Where the symbols take the nodes:
* | sa ne ka vo pu lu
Q341 | Q477 Q267 Q391 Q312 Q462 Q117
Q460 | Q271 Q496 Q166 Q462 Q312 Q784
Q234 | Q924 Q854 Q302 Q892 Q53 Q821
Q818 | Q302 Q117 Q924 Q555 Q613 Q267
Q117 | Q908 Q818 Q959 Q229 Q593 Q341
Q285 | Q593 Q99 Q315 Q814 Q908 Q410
Q145 | Q391 Q821 Q477 Q517 Q591 Q854
Q124 | Q513 Q523 Q229 Q959 Q792 Q27
Q959 | Q854 Q924 Q117 Q124 Q669 Q391
Q591 | Q450 Q403 Q410 Q730 Q145 Q315
Q477 | Q341 Q382 Q145 Q897 Q410 Q908
Q381 | Q403 Q450 Q688 Q872 Q308 Q734
Q312 | Q897 Q228 Q27 Q341 Q460 Q229
Q450 | Q591 Q381 Q462 Q166 Q391 Q669
Q517 | Q27 Q635 Q897 Q145 Q730 Q513
Q610 | Q721 Q792 Q26 Q734 Q523 Q872
Q555 | Q837 Q229 Q523 Q818 Q26 Q228
Q734 | Q53 Q669 Q613 Q610 Q924 Q381
Q297 | Q26 Q814 Q721 Q99 Q837 Q465
Q784 | Q814 Q26 Q792 Q593 Q229 Q460
Q302 | Q818 Q908 Q234 Q837 Q99 Q382
Q854 | Q959 Q234 Q908 Q513 Q315 Q145
Q908 | Q117 Q302 Q854 Q149 Q285 Q477
Q465 | Q496 Q271 Q907 Q484 Q636 Q297
Q721 | Q610 Q236 Q297 Q53 Q892 Q907
Q403 | Q381 Q591 Q484 Q907 Q821 Q53
Q523 | Q892 Q124 Q555 Q924 Q610 Q97
Q308 | Q821 Q391 Q267 Q97 Q381 Q924
Q166 | Q730 Q872 Q460 Q450 Q27 Q792
Q267 | Q382 Q341 Q308 Q228 Q688 Q818
Q496 | Q465 Q460 Q872 Q688 Q228 Q26
Q593 | Q285 Q613 Q669 Q784 Q117 Q462
Q892 | Q523 Q513 Q837 Q234 Q721 Q635
Q897 | Q312 Q636 Q517 Q477 Q271 Q149
Q271 | Q460 Q465 Q730 Q410 Q897 Q814
Q484 | Q688 Q410 Q403 Q465 Q382 Q99
Q228 | Q636 Q312 Q97 Q267 Q496 Q555
Q837 | Q555 Q149 Q892 Q302 Q297 Q636
Q229 | Q149 Q555 Q124 Q117 Q784 Q312
Q26 | Q297 Q784 Q610 Q613 Q555 Q496
Q149 | Q229 Q837 Q513 Q908 Q814 Q897
Q382 | Q267 Q477 Q821 Q636 Q484 Q302
Q821 | Q308 Q145 Q382 Q635 Q403 Q234
Q236 | Q792 Q721 Q814 Q315 Q513 Q730
Q410 | Q462 Q484 Q591 Q271 Q477 Q285
Q315 | Q669 Q53 Q285 Q236 Q854 Q591
Q613 | Q99 Q593 Q734 Q26 Q818 Q688
Q636 | Q228 Q897 Q635 Q382 Q465 Q837
Q53 | Q734 Q315 Q99 Q721 Q234 Q403
Q814 | Q784 Q297 Q236 Q285 Q149 Q271
Q635 | Q97 Q517 Q636 Q821 Q907 Q892
Q99 | Q613 Q285 Q53 Q297 Q302 Q484
Q792 | Q236 Q610 Q784 Q669 Q124 Q166
Q688 | Q484 Q462 Q381 Q496 Q267 Q613
Q924 | Q234 Q959 Q818 Q523 Q734 Q308
Q391 | Q145 Q308 Q341 Q27 Q450 Q959
Q907 | Q872 Q730 Q465 Q403 Q635 Q721
Q669 | Q315 Q734 Q593 Q792 Q959 Q450
Q462 | Q410 Q688 Q450 Q460 Q341 Q593
Q97 | Q635 Q27 Q228 Q308 Q872 Q523
Q27 | Q517 Q97 Q312 Q391 Q166 Q124
Q730 | Q166 Q907 Q271 Q591 Q517 Q236
Q513 | Q124 Q892 Q149 Q854 Q236 Q517
Q872 | Q907 Q166 Q496 Q381 Q97 Q610

The rows follow the links: the fewer symbols apart two nodes are, the more alike their rows tend to be.

Each row is also shifted at random along 10 hidden directions that mean nothing.

Some nodes, each with a row of numbers:
Q907: [-35,1,6,-3,25,-2,-20,10,3,-15,-18,-3,7,18,4,5,35,19,11,0,-11,0,10,-6,0,-25,19,-3,9,-7,12,10,-10,-11,27,23,-12,10,-12,-24,-14,5,-4]
Q124: [30,-11,-15,-2,3,0,-6,-27,15,8,2,11,10,12,-6,7,-4,-7,3,-4,14,-2,12,-14,-20,10,10,-1,7,-8,-15,2,4,-3,12,8,12,-12,2,0,-14,-5,2]
Q285: [19,-23,6,-17,-3,-6,-25,-20,3,8,-4,17,0,-6,5,8,4,-25,-11,1,-3,6,23,-4,13,12,-23,-6,-26,2,-1,-19,23,-16,18,-7,9,-17,-5,7,2,12,-2]
Q477: [-16,3,6,6,-19,-7,-33,-14,5,-12,8,8,-18,-27,3,-1,0,-9,-1,10,-9,8,21,-3,17,26,-38,2,-11,0,21,-5,5,1,-3,-29,-1,-9,18,7,3,2,3]
Q53: [0,14,1,-1,-12,-1,20,15,-8,8,17,7,-25,-23,2,-5,-11,-25,-10,1,-1,8,-28,9,11,15,5,14,-10,7,-15,-6,-10,5,-21,-45,-5,30,3,10,7,-15,15]
Q555: [0,-8,-10,3,20,-10,2,20,5,12,4,-3,9,1,0,-5,-19,17,-9,34,7,7,-6,6,2,-6,-13,0,25,-6,6,1,-8,6,-23,13,-19,5,2,4,-1,-23,20]
Q872: [7,3,0,10,-9,14,6,-13,-2,-8,8,5,-8,-1,-8,11,6,-11,-6,-28,-10,0,-8,-13,-2,-14,32,10,-9,-7,-9,-2,-2,9,9,1,4,3,-7,-7,-6,-7,-5]
Q26: [15,6,0,1,2,-6,10,-21,-11,4,-2,-6,-9,5,-8,7,4,-17,-5,3,7,3,0,-3,-5,-29,25,3,2,2,-15,21,-2,0,-9,-1,11,6,-22,4,-7,-11,11]
Q818: [14,-4,-11,0,-9,-15,-16,-48,1,5,-12,1,-4,7,5,13,5,-19,-11,5,-1,11,27,-1,2,-17,-10,-1,-11,0,4,20,-4,-15,-9,8,20,-21,-11,11,2,1,6]
Q821: [40,7,-2,0,5,-9,-9,-5,-5,-7,-7,5,6,10,7,13,14,9,-5,7,2,0,4,14,11,-23,-10,5,-6,-12,7,18,-7,-5,12,3,7,-14,-13,-5,14,7,-8]
Q391: [-19,13,5,8,-24,17,7,-11,-3,-6,8,-9,13,-9,9,8,-16,-14,-4,-23,-9,2,-13,3,-5,-5,-1,-14,-27,4,-6,2,-1,3,-14,6,31,-18,8,22,10,27,-20]
Q271: [-34,23,23,13,-9,8,-6,16,-31,-25,1,-18,-7,-16,-6,-10,13,16,19,11,-4,-17,13,7,2,7,-19,-8,-3,31,26,3,13,0,7,-29,-16,17,9,-20,-8,-3,-3]
Q97: [27,2,-8,16,-1,5,13,-4,16,5,14,15,7,4,-8,-10,-22,7,6,-4,3,-4,2,-4,-12,17,15,8,11,-13,-3,-11,-16,16,11,-5,-3,-6,8,0,-4,-15,-2]
Q166: [30,-11,3,5,3,-5,-6,8,-7,-9,17,14,13,-4,-9,-8,-22,7,-5,9,11,-10,-3,-3,-11,2,-13,10,10,-11,5,-4,9,11,4,-2,-3,-10,0,-5,2,-2,2]
Q908: [52,19,4,-9,-18,6,8,12,-17,-9,-22,-43,-22,1,16,-8,35,7,13,-9,-4,-6,-7,-1,12,2,-11,-12,-7,34,7,15,10,-13,-25,2,2,15,15,-1,12,16,-6]
Q484: [54,-16,11,-8,10,-4,7,22,3,8,2,11,12,0,-2,3,-15,5,-18,4,-3,3,-15,16,21,-16,-15,6,-7,-23,-5,-17,5,6,8,11,-4,-16,-17,11,27,5,-10]
Q403: [16,2,-1,-5,-4,-3,12,-3,14,3,-1,14,-1,3,6,-6,-18,-16,0,-14,-12,8,-17,2,-5,-10,25,3,4,-25,-17,4,-25,6,-10,7,23,-1,-12,21,9,22,-3]
Q99: [19,-7,4,-8,6,3,27,19,-3,19,-10,2,12,7,-3,-10,-14,5,-4,4,-1,-5,-5,20,6,5,-6,-3,-8,12,-8,-20,2,-5,5,-5,-6,-1,-8,1,15,-1,-6]
Q613: [-16,-5,0,-5,-12,-14,-14,-30,7,7,-6,-2,-14,-2,10,-13,4,-28,-3,-3,-17,15,22,-12,0,9,5,-6,-10,9,10,-4,-7,-17,-14,-5,11,2,-2,12,-5,2,12]
Q688: [1,-6,4,-4,2,-6,-1,1,17,3,9,4,-19,-9,3,-8,9,-19,-13,-13,-8,13,-2,-9,19,2,15,8,-1,-18,0,-13,-4,9,5,-5,-8,4,-5,11,12,-8,1]
Q897: [30,2,3,3,-10,8,-15,-22,6,-9,-1,-1,1,-3,-4,13,1,-2,8,-13,-5,3,6,-5,-3,-9,6,-9,0,-8,-5,12,4,6,3,13,17,-15,0,9,-9,15,-13]
Q234: [-12,18,-9,14,-29,13,40,-24,-28,10,-12,6,21,17,-10,1,-25,18,16,0,7,-32,9,31,-21,4,-8,5,-16,29,-6,14,-12,-5,0,-20,22,-20,-7,-13,6,5,-13]
Q308: [-19,3,5,3,19,5,-6,20,19,8,2,-12,18,0,22,8,13,-11,-21,-14,-12,20,-7,4,14,-9,7,-21,-32,-4,5,-21,-6,-6,16,11,-1,2,2,17,11,9,-21]
Q236: [27,-17,2,-11,5,-6,-3,0,-7,5,15,26,5,-11,-12,20,-17,-15,-12,9,16,2,-18,0,3,-8,-6,14,-4,-9,-21,-3,13,4,2,-8,4,-1,-6,1,-6,-9,12]

Start here and follow the symbols in turn, left to right. Where do you end up?
Answers are names.
[33,-5,2,-2,-30,-5,-1,-12,-5,-7,21,19,-6,-14,-3,-14,-31,-15,-7,-7,-6,-6,-2,-7,-5,26,-21,15,-11,-9,4,-13,4,11,-16,-18,13,-20,11,9,17,8,-1]
pu vo ka ka pu sa ka pu: Q897
[3,3,-1,4,8,-7,1,0,14,21,-14,-16,31,11,25,-15,-5,-11,-5,5,-10,12,16,10,-14,9,-7,-31,-26,18,17,-15,-14,-28,-8,12,16,-1,3,22,5,22,-8]
ne lu sa ne ne sa pu vo: Q166
[-10,18,0,-2,-4,3,-9,10,-29,-17,-5,-21,-3,-12,7,29,15,7,-4,15,10,2,-26,5,8,-38,-11,0,-4,16,-6,40,5,-8,-33,8,4,15,-1,-8,-9,2,10]
ka sa pu vo vo pu sa lu: Q897
[-2,21,-2,8,0,6,25,-31,5,17,-16,-6,2,12,3,-1,9,-16,14,-9,7,-1,20,16,-10,1,25,-15,-15,15,-14,9,-14,-10,14,-15,27,-1,-17,16,-4,11,-16]
ka vo ne sa ne ka: Q555
[40,-10,-9,-2,-2,-6,-8,-16,11,1,5,7,-1,0,-1,14,-9,-1,-19,-2,0,9,0,1,15,-18,-8,11,3,-26,-2,4,-4,11,-9,19,5,-26,-6,13,19,-1,-3]
ka sa lu sa lu pu: Q381
[-16,2,2,8,-22,15,16,20,-14,-14,8,-11,-18,-3,-13,-11,-5,26,2,-12,-19,-12,-21,-11,7,1,5,19,17,7,10,-7,-2,25,-30,7,-32,11,17,-21,3,-20,13]
vo sa sa vo ka lu ka sa: Q297
[12,14,-9,-2,-23,0,19,22,-8,0,11,-14,-23,-14,9,-16,-9,-2,-1,1,7,-4,-29,-4,0,26,-15,9,7,13,-2,3,-4,6,-43,-20,-4,18,27,9,14,-8,12]
pu ne pu pu sa ne sa ne: Q734
[-30,31,13,12,1,21,12,46,-4,-14,12,-46,1,-24,20,2,6,-9,-6,-20,-12,16,-43,-4,4,-13,21,-28,-15,20,-2,3,-3,7,-30,6,0,33,19,20,-4,12,-12]
sa ne ne sa ne lu sa vo lu: Q821
[-23,8,-3,-4,16,4,17,19,0,-6,13,-10,-22,1,-10,4,10,14,3,2,25,-7,-20,3,9,-7,7,18,27,-20,-15,18,5,27,0,-4,-12,4,-3,2,11,-17,-4]
ne ne vo vo ne pu vo pu: Q228
[-3,13,-3,7,0,4,11,-21,-13,1,0,-17,0,1,-9,16,-4,-9,2,7,22,-3,-1,1,-14,-27,15,-8,7,7,-18,33,5,3,-14,4,20,0,-14,11,-11,-5,0]
lu ne ka ka ne pu sa: Q271
[-15,-5,15,-11,14,-5,-6,42,12,1,5,-4,5,-14,10,-13,-10,-5,-8,12,-3,12,-21,7,14,1,-13,-11,5,-10,2,-13,4,8,-8,1,-5,10,3,22,13,14,-2]
ka pu vo vo vo: Q517
[-12,-5,13,2,-6,4,-16,12,-11,-14,-11,-4,29,7,3,-7,-3,17,11,-4,-15,-7,4,0,-12,-7,-12,-15,-3,8,19,-3,3,-12,2,25,5,-6,7,-14,-7,29,-11]
vo ne vo ne ne ne lu ne: Q721
[-22,-1,2,2,4,-11,-18,-18,3,-1,12,3,-26,-17,-4,-12,11,-24,6,13,10,7,22,-19,-9,21,8,2,9,8,6,0,8,-2,7,-32,-7,17,3,0,-21,-23,20]
ne vo pu sa lu pu pu: Q382
[-20,33,9,20,-5,-2,8,-27,-6,-4,1,0,-5,-4,-1,-4,1,-10,15,15,11,-2,28,25,-3,-2,3,-6,-7,7,7,21,-17,1,16,-44,19,0,-17,11,-2,-4,-11]
lu sa vo vo ne sa sa: Q117
[-42,-3,3,-1,14,10,-8,21,2,7,3,-7,9,-14,1,19,2,2,-5,13,6,8,-12,6,12,-1,-11,-14,-4,8,-6,-8,13,-1,0,0,-14,10,8,6,-15,-6,4]
pu lu vo sa sa ne sa: Q688
[-14,-17,1,-16,18,-22,-24,4,13,-6,-3,2,-2,12,0,-17,8,11,2,16,6,2,12,-9,-1,-2,-11,0,29,-23,13,4,7,-1,8,20,-2,-11,-9,1,7,8,3]
ne ka vo sa vo pu ka pu pu: Q382
[-13,-4,8,-15,17,-1,5,13,4,10,10,-1,-12,-9,6,6,17,-30,-15,-6,16,10,-16,-6,9,1,14,0,-14,-2,-23,-10,14,-7,14,-16,1,18,-9,11,5,-4,-2]
vo pu ne pu vo lu vo: Q872
